Below are the code and all the weights of a small trained network. Each question names an input and a class and asks about switching units off, where a switched-off unit gives its printed mean instead of its output.

import numpy as np


def w(rows, s, z=0):
    codes = np.array(rows[::2]) - 128.0
    scale = np.full(codes.shape[1], s)
    scale[-1] = z or s
    return codes * scale


def f(y):
    return np.maximum(y, 0)


def log_softmax(a):
    a = a - a.max(-1, keepdims=True)
    return a - np.log(np.exp(a).sum(-1, keepdims=True))


def net(x, mask):
    res = np.array(x, float).reshape(1, 2) / 4 @ E
    y = f(res @ A[0][:, :-1].T + A[0][:, -1])
    res = res + np.where(mask, y, B[0][:, -1]) @ B[0][:, :-1]
    return log_softmax(res[-1] @ U[:, :-1].T + U[:, -1])


A, B = {}, {}
E = w([
[105,105,74,185,186,119,67,96,142,80,132,60],'x0',
[137,170,118,184,109,141,1,136,107,106,70,157],'x1',
],0.018)
A[0] = w([
[128,156,128,108,94,126,88,107,154,139,107,207,194],'neuron 1',
[125,115,152,120,112,134,82,146,98,138,137,185,190],'neuron 2',
[139,126,126,122,117,140,170,147,140,133,143,146,123],'neuron 3',
[152,128,138,135,151,126,125,120,150,126,133,147,80],'neuron 4',
[147,139,137,135,159,124,137,125,136,123,143,113,173],'neuron 5',
[150,138,127,142,121,131,117,140,106,161,98,197,96],'neuron 6',
[112,160,130,121,133,111,108,159,134,119,125,158,125],'neuron 7',
[128,144,152,89,103,151,231,134,134,148,136,209,239],'neuron 8',
[124,148,132,102,131,89,188,100,136,132,123,155,128],'neuron 9',
[130,140,108,161,146,127,15,111,130,99,123,78,101],'neuron 10',
[141,172,144,117,91,132,95,132,122,120,84,252,154],'neuron 11',
[128,105,124,117,153,153,182,111,126,115,148,100,169],'neuron 12',
[152,133,107,153,131,155,64,135,134,124,128,113,183],'neuron 13',
[124,178,175,118,101,131,75,134,128,140,175,190,81],'neuron 14',
[150,124,153,118,109,128,184,153,122,155,156,119,128],'neuron 15',
[136,100,159,125,102,151,110,150,126,106,79,139,23],'neuron 16',
[119,88,105,143,136,121,147,132,152,99,120,122,129],'neuron 17',
[107,123,149,126,149,105,81,121,129,118,118,140,188],'neuron 18',
[140,130,184,98,108,106,192,115,116,125,128,189,255],'neuron 19',
],0.015,0.0037)
B[0] = w([
[117,202,176,203,69,153,172,108,47,130,112,116,192],'neuron 1',
[119,210,153,195,100,161,172,119,59,160,68,100,180],'neuron 2',
[170,68,99,137,109,128,92,138,206,110,78,150,169],'neuron 3',
[134,122,124,115,123,141,104,134,149,146,149,128,128],'neuron 4',
[113,210,150,63,133,172,96,115,55,170,125,122,147],'neuron 5',
[174,151,149,172,85,123,156,138,205,165,139,111,179],'neuron 6',
[155,93,137,135,113,122,118,119,187,152,149,78,155],'neuron 7',
[41,113,104,117,143,142,121,211,137,115,80,233,253],'neuron 8',
[146,79,106,101,156,151,120,140,128,84,132,135,181],'neuron 9',
[101,43,67,31,149,114,128,199,206,51,63,197,244],'neuron 10',
[199,199,194,225,49,121,115,144,131,166,179,117,226],'neuron 11',
[58,161,130,114,166,108,124,38,52,165,158,84,189],'neuron 12',
[78,143,112,121,157,185,138,86,20,138,47,174,197],'neuron 13',
[191,161,167,171,108,87,125,146,181,151,170,115,182],'neuron 14',
[133,73,80,106,137,113,112,114,155,61,87,137,193],'neuron 15',
[139,84,153,136,122,95,166,151,233,180,233,145,155],'neuron 16',
[177,135,129,90,148,143,119,143,139,135,162,102,157],'neuron 17',
[65,174,111,155,110,171,116,78,5,155,67,139,168],'neuron 18',
[35,182,135,57,156,125,117,184,96,174,58,191,221],'neuron 19',
],0.016,0.026)
U = w([
[100,160,148,137,107,153,138,240,150,152,76,209,114],'0',
[232,216,237,219,77,124,174,117,135,203,215,70,3],'1',
[211,176,168,201,69,174,161,116,95,129,105,114,147],'2',
[234,99,100,125,118,146,160,147,196,83,94,120,30],'3',
[184,85,82,111,92,161,167,210,167,63,192,98,21],'4',
[170,102,165,130,140,93,97,131,202,100,145,142,28],'5',
[77,4,42,81,186,153,97,128,103,109,74,203,219],'6',
[168,115,97,79,192,128,130,41,100,109,241,2,138],'7',
],0.0087,0.0028)

Each question gives the input, the list of numbers given to net, and the class t.
The units are the neurons (one row each of A and B). Each row of codes is followed by its name. A weight is (code - 128) times the scale printed after its matrix; where a second scale follows, it is the last column's (A, B and U).
mask holds one flag per neuron, in row order. A switched-off neuron (its flag False) gives its mean, the last column of its row in B, instead of its output. The means were averaged over made-up inputs and are rounded, as every weight is.
A unit's drop is (log p(t) with every unit on - log p(t) with that unit switched off) / (log p(t) with every unit on - log p(t) with every unit switched off).
The circuit of an input: a set's keep is (log p(t) with only the set's units on - log p(t) with every unit switched off) / (log p(t) with every unit on - log p(t) with every unit switched off). Starting from the 12 units with the biggest drops (on a tie, the unit counted first), units are removed one at a time, each time the one whose removal leaves the highest keep (on an exact tie, the one counted first), for as long as the keep stays at least 0.8.
units of the circuit, in order: the units of the circuit, biggest drop first
unit that matters most: the unit with the biggest drop
top k neurons: the k neurons with the biggest drops, biggest first
drop of u: that unit's drop, to one decimal
input [-5,2], class 1: units of the circuit, in order	neuron 10; neuron 11
input [1,1], class 6: top neuron	neuron 11
input [0,2], class 2: units of the circuit, in order	neuron 8; neuron 19
input [0,5], class 2: top 2 neurons	neuron 8; neuron 19
input [-6,3], class 1: top 2 neurons	neuron 11; neuron 10
input [2,-2], class 7: top 3 neurons	neuron 8; neuron 10; neuron 11
input [4,-5], class 7: top 2 neurons	neuron 8; neuron 10
input [3,6], class 6: top 2 neurons	neuron 10; neuron 13
input [4,-3], class 7: top 2 neurons	neuron 8; neuron 10
input [3,-2], class 7: top 3 neurons	neuron 8; neuron 10; neuron 19
input [4,-2], class 6: top 2 neurons	neuron 11; neuron 14
input [6,-5], class 7: drop of neuron 8	0.1
input [0,1], class 2: drop of neuron 8	0.6
input [-1,8], class 1: unit that matters most	neuron 11
input [5,-8], class 7: drop of neuron 10	0.2
input [5,-4], class 7: drop of neuron 8	0.2
